[[ 2.54  0.70  5.44  0.97 -3.94 -3.68  1.72  2.24]
 [ 2.85  4.06 -1.23  3.75 -1.72 -1.03 -4.40 -3.88]
 [-2.47 -0.84 -4.85 -1.09  3.60  3.30 -1.29 -1.64]
 [-3.54 -2.80 -3.70 -2.88  3.97  3.15  1.44  0.88]
 [-5.28 -5.44 -2.16 -5.26  4.84  3.76  4.11  3.16]
 [-4.67 -4.72 -2.49 -4.61  4.35  3.30  3.73  2.91]]
=>
[[ 2.85  4.06 -1.23  3.75 -1.72 -1.03 -4.40 -3.88]
 [-3.54 -2.80 -3.70 -2.88  3.97  3.15  1.44  0.88]
 [-4.67 -4.72 -2.49 -4.61  4.35  3.30  3.73  2.91]]

[[-1.94 -0.07]
 [-1.84 -0.01]
 [ 2.15 -1.59]
 [-4.53 -1.48]]
=>
[[-1.84 -0.01]
 [-4.53 -1.48]]

[[-5.58 -2.75 -1.97  2.19 -1.10 -0.62]
 [-1.62  0.57 -0.97 -1.06  4.20  1.02]
 [ 0.32 -1.36 -2.14 -0.78 -2.72 -2.42]
 [ 0.42 -1.04 -0.98  3.90 -1.17  0.78]
 [ 0.07 -3.80  2.28 -0.56 -3.22  1.31]]
=>
[[-1.62  0.57 -0.97 -1.06  4.20  1.02]
 [ 0.42 -1.04 -0.98  3.90 -1.17  0.78]]

[[ 1.48  3.74 -4.29 -4.00 -1.27]
 [-0.71 -2.20  1.11  0.62  3.62]
 [ 3.09  0.24 -2.56 -2.91  3.07]
 [ 3.27 -0.20 -2.78 -2.72  2.94]
 [-0.89 -2.85  1.08 -0.68  5.10]
 [ 0.37  0.61  0.78  1.97 -2.18]
 [ 3.58  0.35 -3.08 -2.71  2.33]
 [ 1.28  3.55 -4.09 -3.83 -0.97]
 [ 1.36  1.91 -2.20 -2.15 -0.82]
 [ 4.00 -0.19 -2.74 -3.21  3.22]
 [-0.44 -1.25  0.58  0.94  1.13]
 [ 0.03  3.59 -3.11 -1.10 -3.28]]
=>
[[-0.71 -2.20  1.11  0.62  3.62]
 [ 3.27 -0.20 -2.78 -2.72  2.94]
 [ 0.37  0.61  0.78  1.97 -2.18]
 [ 1.28  3.55 -4.09 -3.83 -0.97]
 [ 4.00 -0.19 -2.74 -3.21  3.22]
 [ 0.03  3.59 -3.11 -1.10 -3.28]]

[[-4.82  3.18]
 [-3.70  4.89]
 [-5.87  5.13]]
=>
[[-3.70  4.89]]

[[-0.16 -3.83]
 [-1.75 -3.83]
 [ 0.06 -4.53]
 [-2.50 -4.30]
 [ 1.10  4.21]
 [ 1.71  2.60]
 [-3.26  2.24]
 [-4.09  2.75]]
=>
[[-1.75 -3.83]
 [-2.50 -4.30]
 [ 1.71  2.60]
 [-4.09  2.75]]

[[ 0.19 -3.41  1.99 -3.26  1.15  1.70 -4.06 -3.55  0.21  1.01]
 [ 0.70  0.80  1.04  0.54 -3.03 -2.63 -3.63  1.05 -3.63 -4.92]
 [-1.74  2.83 -4.17 -2.38 -3.59  0.13  3.06 -0.85 -2.99  1.20]
 [ 3.12 -2.16 -3.44 -0.74  0.76  1.69 -0.27  2.53 -2.67 -1.07]
 [ 1.07 -3.54 -5.43  1.86  4.77  0.84  0.08  1.67 -4.27  0.39]
 [-1.20 -1.41 -2.30 -3.17  1.80 -2.78 -4.25 -4.79  1.80 -1.32]
 [ 1.81  2.20  2.50 -1.18  2.23 -0.90  1.91 -0.20 -1.62  0.70]
 [ 0.77  0.07 -1.38 -1.84 -0.81 -0.52  0.02 -4.62 -2.50  0.46]]
=>
[[ 0.70  0.80  1.04  0.54 -3.03 -2.63 -3.63  1.05 -3.63 -4.92]
 [ 3.12 -2.16 -3.44 -0.74  0.76  1.69 -0.27  2.53 -2.67 -1.07]
 [-1.20 -1.41 -2.30 -3.17  1.80 -2.78 -4.25 -4.79  1.80 -1.32]
 [ 0.77  0.07 -1.38 -1.84 -0.81 -0.52  0.02 -4.62 -2.50  0.46]]
